Below are the code and all the weights of a small trained network. Each question names an input and a class and asks about switching units off, where a switched-off unit gives its printed mean instead of its output.

import numpy as np


def w(rows, s, z=0):
    codes = np.array(rows[::2]) - 128.0
    scale = np.full(codes.shape[1], s)
    scale[-1] = z or s
    return codes * scale


def norm(h):
    return h / np.sqrt((h * h).mean(-1, keepdims=True) + 1e-5)


def f(y):
    return y / 2 * (1 + np.tanh(0.7978845608 * (y + 0.044715 * y**3)))


def log_softmax(a):
    a = a - a.max(-1, keepdims=True)
    return a - np.log(np.exp(a).sum(-1, keepdims=True))


def net(x, mask):
    res = np.array(x, float).reshape(1, 8) / 4 @ E
    u = 0
    for l in range(4):
        y = f(norm(res) @ A[l][:, :-1].T + A[l][:, -1])
        res = res + np.where(mask[u : u + 10], y, B[l][:, -1]) @ B[l][:, :-1]
        u += 10
    return log_softmax(norm(res)[-1] @ U[:, :-1].T + U[:, -1])


A, B = {}, {}
E = w([
[144,117,159,199,91,48,163,64],'x0',
[184,30,85,131,52,136,174,150],'x1',
[52,76,175,245,94,105,167,156],'x2',
[30,131,91,88,80,43,121,43],'x3',
[175,106,165,153,32,101,13,117],'x4',
[117,168,142,90,101,190,130,41],'x5',
[181,142,132,78,72,134,183,119],'x6',
[153,223,64,179,90,240,84,119],'x7',
],0.012)
A[0] = w([
[99,132,124,94,103,163,70,127,2],'L0N1',
[81,160,139,61,90,112,133,8,111],'L0N2',
[115,119,98,78,124,103,136,161,25],'L0N3',
[15,178,126,166,112,124,45,118,151],'L0N4',
[135,140,146,143,148,174,139,136,162],'L0N5',
[90,118,73,190,87,215,164,123,48],'L0N6',
[137,148,108,129,15,193,173,142,104],'L0N7',
[180,253,66,58,118,202,95,98,158],'L0N8',
[108,65,84,25,93,102,144,118,119],'L0N9',
[156,102,148,99,93,172,3,63,139],'L0N10',
],0.025,0.0049)
B[0] = w([
[167,100,151,108,155,139,126,144,149],'L0N1',
[58,134,141,120,93,104,186,55,213],'L0N2',
[118,96,111,112,141,125,132,151,143],'L0N3',
[87,186,152,60,129,76,90,171,199],'L0N4',
[116,140,125,124,128,168,124,133,156],'L0N5',
[156,138,84,198,112,147,181,140,173],'L0N6',
[89,76,194,90,71,128,140,158,184],'L0N7',
[186,211,2,94,160,134,88,110,251],'L0N8',
[104,112,92,88,125,103,115,187,194],'L0N9',
[160,96,95,152,89,185,111,205,210],'L0N10',
],0.038,0.023)
A[1] = w([
[79,144,115,126,195,216,183,123,98],'L1N1',
[120,170,188,154,219,160,132,170,78],'L1N2',
[145,123,201,161,135,167,64,165,46],'L1N3',
[145,86,80,218,115,202,105,90,63],'L1N4',
[122,109,155,142,120,114,100,90,101],'L1N5',
[28,135,131,203,153,126,35,108,12],'L1N6',
[121,133,152,87,166,153,151,64,35],'L1N7',
[150,143,123,135,196,180,59,129,62],'L1N8',
[175,85,201,139,234,140,132,104,1],'L1N9',
[148,98,115,201,2,21,16,90,62],'L1N10',
],0.021,0.0044)
B[1] = w([
[109,140,75,145,80,153,159,33,207],'L1N1',
[34,107,139,160,196,128,169,171,203],'L1N2',
[121,105,251,154,186,135,75,99,185],'L1N3',
[123,102,83,124,70,134,190,77,240],'L1N4',
[146,152,120,132,79,107,161,115,124],'L1N5',
[68,140,60,62,113,62,101,152,167],'L1N6',
[146,179,163,118,98,47,76,154,142],'L1N7',
[157,152,143,102,125,165,91,164,247],'L1N8',
[198,165,145,215,235,124,251,128,169],'L1N9',
[132,126,58,185,24,174,114,26,254],'L1N10',
],0.023,0.0048)
A[2] = w([
[142,86,151,207,85,154,136,116,166],'L2N1',
[154,113,191,99,130,161,142,134,1],'L2N2',
[115,190,167,110,129,68,128,1,23],'L2N3',
[129,96,149,116,205,90,147,133,48],'L2N4',
[166,60,115,84,133,50,151,134,88],'L2N5',
[186,88,116,170,126,94,111,90,50],'L2N6',
[110,148,111,143,152,139,164,150,89],'L2N7',
[100,122,138,69,125,140,132,87,136],'L2N8',
[150,142,174,131,64,129,151,164,142],'L2N9',
[103,80,118,187,92,56,79,127,28],'L2N10',
],0.031,0.004)
B[2] = w([
[147,106,186,200,130,194,164,76,248],'L2N1',
[213,141,165,72,164,136,149,151,143],'L2N2',
[165,170,149,119,83,14,183,5,254],'L2N3',
[47,126,84,70,153,149,175,205,178],'L2N4',
[71,131,143,120,88,168,51,199,231],'L2N5',
[145,126,120,195,66,178,122,141,144],'L2N6',
[139,172,144,208,104,130,149,207,193],'L2N7',
[126,107,142,146,120,86,144,121,228],'L2N8',
[112,69,166,83,191,159,98,70,226],'L2N9',
[141,210,51,150,76,121,103,120,232],'L2N10',
],0.027,0.0087)
A[3] = w([
[99,138,89,59,82,190,152,100,75],'L3N1',
[188,51,81,89,87,108,89,73,50],'L3N2',
[148,145,184,129,186,87,139,72,6],'L3N3',
[74,183,189,56,195,102,78,137,19],'L3N4',
[231,171,23,109,202,183,60,103,64],'L3N5',
[203,169,176,214,131,72,134,126,70],'L3N6',
[182,115,249,124,189,153,33,150,42],'L3N7',
[113,168,181,165,114,164,75,133,29],'L3N8',
[104,107,75,100,134,122,131,105,38],'L3N9',
[170,95,118,127,201,77,160,136,146],'L3N10',
],0.021,0.0028)
B[3] = w([
[97,77,177,215,196,79,14,127,214],'L3N1',
[62,161,102,187,116,159,167,165,170],'L3N2',
[79,141,93,179,171,144,126,124,139],'L3N3',
[146,27,54,127,68,110,107,89,176],'L3N4',
[181,203,172,199,116,146,92,140,254],'L3N5',
[32,142,121,136,185,179,133,110,140],'L3N6',
[130,129,142,3,141,195,107,114,147],'L3N7',
[111,190,218,121,129,120,100,168,138],'L3N8',
[167,140,198,135,118,102,140,170,159],'L3N9',
[113,168,158,161,135,113,166,174,129],'L3N10',
],0.031,0.019)
U = w([
[80,160,183,147,247,155,223,199,62],'0',
[169,59,235,46,165,229,127,120,107],'1',
[16,59,122,35,109,115,70,234,174],'2',
[217,67,128,91,203,105,152,83,2],'3',
[71,184,119,73,106,6,150,18,152],'4',
[111,59,170,221,68,238,178,72,138],'5',
[205,248,37,125,136,191,37,195,182],'6',
],0.013,0.0078)

Each question gives the input, the list of numbers given to net, and the class t.
The units are the neurons (one row each of A and B). Each row of codes is followed by its name. A weight is (code - 128) times the scale printed after its matrix; where a second scale follows, it is the last column's (A, B and U).
mask holds one flag per neuron, layer by layer. A switched-off neuron (its flag False) gives its mean, the last column of its row in B, instead of its output. The means were averaged over made-up inputs and are rounded, as every weight is.
A unit's drop is (log p(t) with every unit on - log p(t) with that unit switched off) / (log p(t) with every unit on - log p(t) with every unit switched off).
The circuit of an input: a set's keep is (log p(t) with only the set's units on - log p(t) with every unit switched off) / (log p(t) with every unit on - log p(t) with every unit switched off). Starting from the 12 units with the biggest drops (on a tie, the unit counted first), units are removed one at a time, each time the one whose removal leaves the highest keep (on an exact tie, the one counted first), for as long as the keep stays at least 0.8.
units of the circuit, in order: the units of the circuit, biggest drop first
most important unit: the unit with the biggest drop
k most important neurons: the k neurons with the biggest drops, biggest first
k most important neurons of layer l: the k neurons of layer l with the biggest drops, biggest first
input [-2,0,4,-1,2,6,3,-6], class 4: units of the circuit, in order	(L0N2)
input [1,8,3,2,-1,8,-5,-2], class 5: 4 most important neurons	(L0N8, L0N4, L0N6, L2N1)
input [7,-6,4,0,-3,-4,-3,-1], class 2: 3 most important neurons	(L0N2, L0N8, L1N2)
input [5,5,-5,-2,5,-1,-4,-5], class 5: 3 most important neurons of layer 0	(L0N8, L0N4, L0N10)
input [7,2,-2,-3,4,-3,3,2], class 5: 2 most important neurons	(L1N10, L0N4)
input [7,6,-2,0,1,6,2,-5], class 4: 2 most important neurons	(L0N2, L0N10)
input [-6,1,4,7,8,-8,-7,-5], class 2: 2 most important neurons	(L0N8, L0N4)
input [7,3,2,-6,-5,-8,-7,-8], class 0: 2 most important neurons of layer 0	(L0N8, L0N9)
input [-4,-8,8,-5,-1,5,7,-7], class 0: 2 most important neurons	(L0N2, L0N8)
input [4,4,3,5,1,-4,5,-3], class 2: 2 most important neurons	(L0N9, L0N8)
input [2,5,8,1,4,7,-1,-6], class 5: 3 most important neurons	(L0N8, L0N4, L2N1)
input [3,3,1,6,-8,-6,-7,8], class 0: 3 most important neurons	(L0N6, L0N8, L0N4)
input [0,-6,8,5,8,8,8,-2], class 4: 2 most important neurons	(L0N2, L0N4)
input [-5,2,4,4,-2,4,-3,-5], class 2: most important unit	L0N9
input [-4,-3,3,-6,-3,3,5,-8], class 0: 3 most important neurons of layer 0	(L0N2, L0N8, L0N10)
input [6,0,-4,-4,-4,-5,-4,-7], class 0: 4 most important neurons of layer 0	(L0N2, L0N8, L0N9, L0N4)
input [-2,1,6,-4,-6,-7,-8,6], class 0: 2 most important neurons of layer 1	(L1N2, L1N10)
input [-5,3,4,-4,3,0,-1,1], class 5: 2 most important neurons of layer 0	(L0N4, L0N6)
input [1,-3,2,6,0,-7,-6,0], class 4: 2 most important neurons of layer 0	(L0N10, L0N9)
input [6,8,8,-2,-3,7,-3,5], class 5: most important unit	L0N6
